Where the symbols take the elements:
* | r i
TL | DS PR
LC | LM DG
FR | TD FG
CG | QP PJ
JT | ZJ ZH
FC | JT QF
CD | MD CJ
TQ | PR DS
LG | NM ZB
LB | QM FM
FZ | RP HM
CM | HL JM
SC | HS PQ
LM | HM RP
MR | ZH ZJ
FM | MR LB
RL | TL RD
ZH | QF JT
GG | FG TD
GH | GG TR
FG | CM FR
SJ | JM HL
RP | DG LM
RD | LC RL
ZB | GH LG
TD | TR GG
NT | MC BM
PQ | CG SC
QM | CD PM
HS | ZB NM
BR | CJ MD
PJ | SC CG
BM | FC NT
PM | FM QM
TR | LG GH
CJ | PM CD
HM | BR FZ
ZJ | LB MR
QF | NT FC
MC | JH ZL
DS | SJ TQ
PR | RD TL
JH | PJ QP
JM | FR CM
DG | RL LC
NM | PQ HS
ZL | BM MC
MD | FZ BR
QP | ZL JH
HL | TQ SJ

The rows follow the links: the fewer symbols apart two elements are, the more alike their rows tend to be.

Here are some elements, each with a row of numbers. One shown again gets a slightly different row.
HL: 30 -7 -10 -1 23 -16 85 84 15 30 -64 5 39 -37 -20 6 0 82 77 18 -56 -8 29 -19 -13 -45 -2 -36 -48 38 -84 22 17 28 -1 -27 -54 49 -41 -18 -108 74 20 8 93 3 22
QF: -101 29 -10 35 2 -16 -46 -88 -23 11 49 15 18 -31 21 9 -21 -29 -37 -6 -4 36 -5 68 86 7 30 -14 20 -50 -12 -58 24 0 66 51 -33 48 41 38 48 -62 3 104 44 88 16
ZJ: 14 53 -4 -36 -3 -55 -39 -22 29 -18 28 30 6 -27 9 -24 -9 -11 -50 17 12 -20 -39 28 -1 14 66 12 58 -20 99 16 -7 -2 -8 53 50 -81 59 -35 62 -61 48 -113 -110 -24 15
BR: 24 40 28 -25 -12 -90 -31 27 46 -44 19 16 -6 9 85 -28 -23 25 -48 1 -42 -15 -17 38 -18 -26 11 55 69 14 68 10 -52 -18 -41 -22 43 -65 23 -39 47 -50 38 -124 -94 -24 -59
LM: -4 -24 29 -12 12 -69 -2 29 45 -54 11 9 14 59 59 -64 13 92 -13 5 -63 -6 1 -33 6 -25 -25 47 74 35 11 1 -37 -35 -54 -29 48 -49 -31 -90 8 -29 28 -91 -51 -105 -62
RP: -103 -9 -83 2 17 46 -9 -78 -53 -1 3 71 25 -4 -21 27 -4 -53 -19 6 -4 16 -44 43 85 -3 3 -19 -31 -9 -48 -4 31 15 40 31 -38 38 30 42 14 -10 -1 169 43 47 16
HS: 58 -54 -10 -8 -17 108 5 -17 -56 3 -6 -45 -54 51 -97 16 42 -110 -13 -18 101 -2 -15 -58 -72 62 -23 -26 -47 5 35 22 16 1 -14 3 37 -37 -9 44 23 45 -41 36 -43 -23 40
TD: 119 18 52 -4 -31 37 37 81 16 32 -50 -71 -23 3 2 48 0 -32 22 -29 27 -9 31 -23 -126 -9 -42 -5 -80 32 18 5 -18 21 -38 -74 -31 18 -16 42 -43 87 -33 -59 23 34 -11
SJ: 38 -82 -23 3 -7 85 8 22 -27 -12 -11 -27 -46 111 -27 23 38 -77 -30 -21 57 -20 1 -50 -87 31 -79 24 -49 41 14 9 -23 2 -53 -70 17 -25 -37 47 12 66 -62 54 -11 -33 -38
SC: 8 -73 -21 0 1 115 -5 -32 -67 -2 16 -32 -61 69 -76 7 46 -94 -26 -16 98 8 -20 -62 -38 66 -21 -18 -20 -15 22 2 18 -15 1 23 37 -28 -16 39 50 10 -45 63 -36 -40 31
ZH: -81 87 -5 25 -17 -40 -54 -71 -8 21 39 16 21 -60 40 15 -45 -38 -32 -20 -6 32 -19 89 73 6 36 -8 19 -46 8 -42 14 11 62 46 -33 40 58 27 50 -70 10 59 29 109 16
PM: 13 105 31 -17 -31 -79 -63 3 40 -1 33 16 12 -59 96 15 -53 -29 -66 -10 -32 -8 -29 85 -5 -18 34 36 31 -8 87 -15 -44 16 -3 5 0 -31 51 8 61 -64 27 -93 -42 63 -40
MD: -66 63 -73 -26 1 1 -23 -68 -20 6 5 84 34 -70 3 46 -32 -63 -42 8 -3 6 -78 81 64 -8 52 -21 -17 -24 -5 -3 23 50 31 54 -30 14 85 32 27 -21 28 65 -7 90 32
FC: -13 8 28 -12 15 -73 -39 -12 29 -43 36 -5 -10 16 1 -74 5 72 -14 26 -16 -5 7 -18 30 7 53 21 98 -13 52 11 -14 -43 -6 49 72 -73 -2 -71 46 -74 43 -105 -86 -89 -4
PR: -16 -39 6 9 35 -47 55 64 29 -11 -24 12 31 10 20 -43 13 127 67 19 -92 0 42 -44 30 -47 -21 -4 17 32 -91 -3 9 -16 -22 -34 -17 31 -54 -71 -84 29 20 5 58 -67 -25
BM: -18 -20 46 20 26 -75 -16 0 38 -18 51 -16 6 26 7 -89 2 103 8 24 -35 -7 21 -39 31 12 40 15 97 -13 21 -9 0 -60 10 34 55 -41 -22 -80 15 -70 40 -99 -39 -90 -9

Each walk starts at a row. The symbols on each line, taken left to right, move it on to the next element.
Answer with the element's row; about right is enough.
start -26 -49 12 16 31 -67 41 51 43 -33 -18 16 26 46 24 -57 16 128 47 18 -94 -7 37 -49 31 -30 -25 26 33 38 -68 6 -1 -19 -38 -34 14 5 -72 -81 -62 10 29 -23 24 -83 -49
r i r r -56 -101 -64 12 4 99 1 -49 -60 -19 -5 12 -39 110 -35 1 44 -71 -27 -12 36 6 -20 -34 7 23 -68 10 -28 23 -32 4 11 -12 -25 -23 18 -6 -28 34 24 36 -45 140 6 -43 -26
r i 7 -19 0 -6 21 -32 72 71 13 -4 -60 6 37 -14 -8 -10 9 124 89 9 -80 -2 27 -33 24 -46 -7 -26 -21 30 -105 14 14 -1 -13 -30 -30 46 -45 -48 -103 51 21 6 81 -31 -3
start 73 -33 -12 -34 -5 108 28 29 -34 23 -36 -44 -40 28 -84 37 26 -103 15 -15 99 -7 -15 -46 -91 47 -16 -25 -68 5 35 41 12 15 -21 4 15 -18 -5 48 3 65 -46 -8 -35 -15 57
r i i r 100 7 2 -36 -15 67 59 68 -9 40 -69 -25 13 -35 -55 47 15 -47 46 -23 32 -24 -4 -10 -92 7 3 -44 -101 16 1 48 4 54 -13 -21 -21 10 -4 47 -53 91 -19 -21 3 38 56
r i 110 -11 33 -14 -30 53 33 69 -4 17 -36 -57 -39 29 -9 40 19 -55 5 -34 55 -16 13 -25 -119 4 -67 5 -67 39 29 17 -18 14 -53 -80 -13 -14 -26 50 -18 71 -43 -35 14 4 -19
start -18 -99 -42 12 4 102 4 -29 -48 -20 -1 1 -44 116 -29 15 48 -90 -33 -28 59 0 -8 -57 -35 26 -85 23 -36 34 -16 10 -7 -12 -41 -43 32 -20 -35 37 22 48 -55 93 -5 -51 -37
r r 80 -47 9 -13 -24 72 15 47 -10 -8 -27 -37 -44 76 -9 37 28 -90 -23 -25 55 -14 5 -42 -117 18 -81 21 -54 31 19 17 -27 13 -60 -69 7 -17 -32 47 -16 68 -56 -1 -15 -15 -33
r r r r 90 31 69 18 -12 -28 50 78 34 53 -44 -69 11 -53 19 27 -8 46 69 -14 -23 0 68 3 -63 -29 -24 -18 -46 19 -28 -9 -2 12 0 -62 -57 61 -29 23 -75 57 -17 -55 82 45 -4
start -12 101 -45 -45 -11 -22 -41 -38 3 2 18 73 20 -80 19 34 -32 -51 -51 10 10 -9 -77 77 22 0 74 1 9 -30 67 20 -4 27 18 52 12 -57 92 12 44 -42 42 -40 -70 50 38
r i i -43 94 -47 -39 -11 -14 -32 -51 -17 17 6 85 33 -90 13 38 -45 -70 -39 5 1 -5 -74 77 44 -16 77 -20 -15 -31 25 6 17 43 30 52 -13 -17 81 35 36 -25 31 16 -41 81 49
i i r r -90 37 -84 -3 10 31 -15 -64 -39 1 8 80 27 -48 -15 46 -18 -61 -23 10 -12 6 -66 56 79 -1 38 -30 -32 -19 -38 -9 31 39 28 40 -37 30 62 31 24 -8 16 131 21 63 34
start 32 6 62 38 12 -69 40 68 39 36 -8 -59 26 -46 27 -26 -15 115 84 3 -58 22 82 -20 8 -27 -1 -7 12 -2 -64 -28 2 -16 24 -18 -43 72 -47 -26 -71 13 7 -38 94 5 3
r r r -30 -33 50 32 29 -76 -5 9 38 -24 29 -26 13 11 6 -100 2 140 34 20 -48 9 60 -41 45 -5 14 20 93 -18 -13 -23 0 -62 14 29 32 -14 -47 -85 -14 -56 27 -63 -3 -82 -9
r i r -91 -31 -36 39 8 56 -45 -107 -62 -9 50 7 -5 38 -30 -9 12 -47 -27 -8 41 36 -6 -4 84 36 3 0 21 -47 -25 -43 30 -28 52 51 3 29 0 24 42 -45 -22 137 28 11 35
start -3 86 -19 -43 -7 -31 -35 -38 9 -1 30 49 15 -58 7 -5 -29 -46 -48 15 15 -21 -65 64 15 2 71 -5 34 -37 87 18 -15 28 3 66 30 -68 74 -8 67 -53 43 -90 -113 26 37
i i i r -45 103 9 2 -38 -56 -58 -47 17 7 37 26 20 -88 67 28 -52 -29 -59 -1 -16 12 -26 96 48 -16 50 -8 27 -33 40 -35 -2 24 56 40 -38 28 66 34 60 -56 19 1 7 107 -7
i i r i 2 22 14 -19 3 -54 -47 -29 24 -28 37 15 -12 -11 9 -60 -10 28 -37 14 -2 -6 -29 -1 9 14 52 25 82 -26 74 17 -16 -16 5 48 70 -81 27 -64 62 -69 41 -120 -116 -54 18
start -9 -17 60 41 29 -75 13 25 45 -1 12 -36 21 -7 14 -68 3 136 47 26 -53 13 65 -33 44 -12 3 2 73 -25 -52 -29 17 -49 21 11 14 20 -52 -78 -36 -38 19 -48 51 -59 -7
i i i r -40 -79 -32 21 5 104 -28 -75 -62 -2 22 -19 -35 74 -78 -13 37 -70 -31 -6 85 20 5 -56 8 71 -28 3 -17 -23 11 -19 15 -20 7 34 35 -15 -20 30 50 2 -45 98 -20 -38 27
r r i 53 30 67 18 -9 -54 48 77 33 41 -47 -52 31 -50 19 9 -10 92 80 4 -43 4 75 -6 -26 -30 2 -19 -27 7 -44 -20 5 -5 27 -42 -55 77 -42 -2 -76 42 -2 -51 96 47 3
start 10 -9 63 38 16 -73 37 38 49 15 -1 -45 20 -28 10 -58 -3 149 78 14 -61 12 80 -33 30 -12 7 -3 45 -7 -61 -23 3 -33 42 1 -20 43 -44 -62 -63 -32 21 -31 86 -31 5
r i i i -65 -81 -23 35 5 85 -32 -102 -59 -8 47 -14 -27 59 -64 -8 33 -59 -26 -5 73 41 -7 -24 51 52 -23 -8 12 -34 -12 -25 22 -26 29 39 22 9 -25 28 50 -30 -36 131 3 -25 25
start 94 31 62 6 -29 -3 39 112 31 48 -48 -66 0 -29 18 51 -6 0 44 -21 11 -3 51 2 -99 -15 -33 -18 -69 27 0 13 -7 19 -15 -71 -53 47 -30 48 -57 64 -31 -59 64 53 -3
r i r 105 -2 -9 -34 -13 93 52 52 -26 27 -59 -32 -26 -10 -71 51 13 -83 17 -20 86 -16 -4 -41 -93 27 -9 -27 -91 15 20 53 20 33 -21 -19 -14 -19 -2 49 -28 84 -43 -16 -10 20 49
r r r 54 6 4 -24 10 7 81 83 6 31 -85 2 43 -46 -38 35 2 51 83 0 -26 -10 22 -15 -28 -33 2 -39 -74 36 -66 29 30 41 3 -35 -57 44 -12 1 -100 84 -1 -12 78 25 44
start -82 -89 -64 17 6 84 -5 -71 -61 -22 6 31 -5 77 -35 6 36 -56 -17 -1 22 20 -17 -21 34 20 -48 0 -27 14 -57 -16 14 -13 -12 -11 0 15 -8 23 14 18 -17 180 22 -21 -13
r i r r -19 -48 13 -3 23 -79 20 50 46 -37 7 19 9 52 37 -67 12 126 15 14 -91 -16 17 -36 17 -36 -26 29 66 36 -32 3 -33 -32 -31 -33 25 -17 -41 -89 -24 -11 35 -42 -6 -99 -71
r r i i 16 15 27 -14 -5 -79 -23 35 53 -48 21 11 -13 41 67 -39 -4 48 -37 9 -51 -20 -13 3 -9 -29 -7 50 77 23 52 8 -39 -21 -54 -19 49 -57 -3 -64 30 -46 31 -108 -81 -65 -68
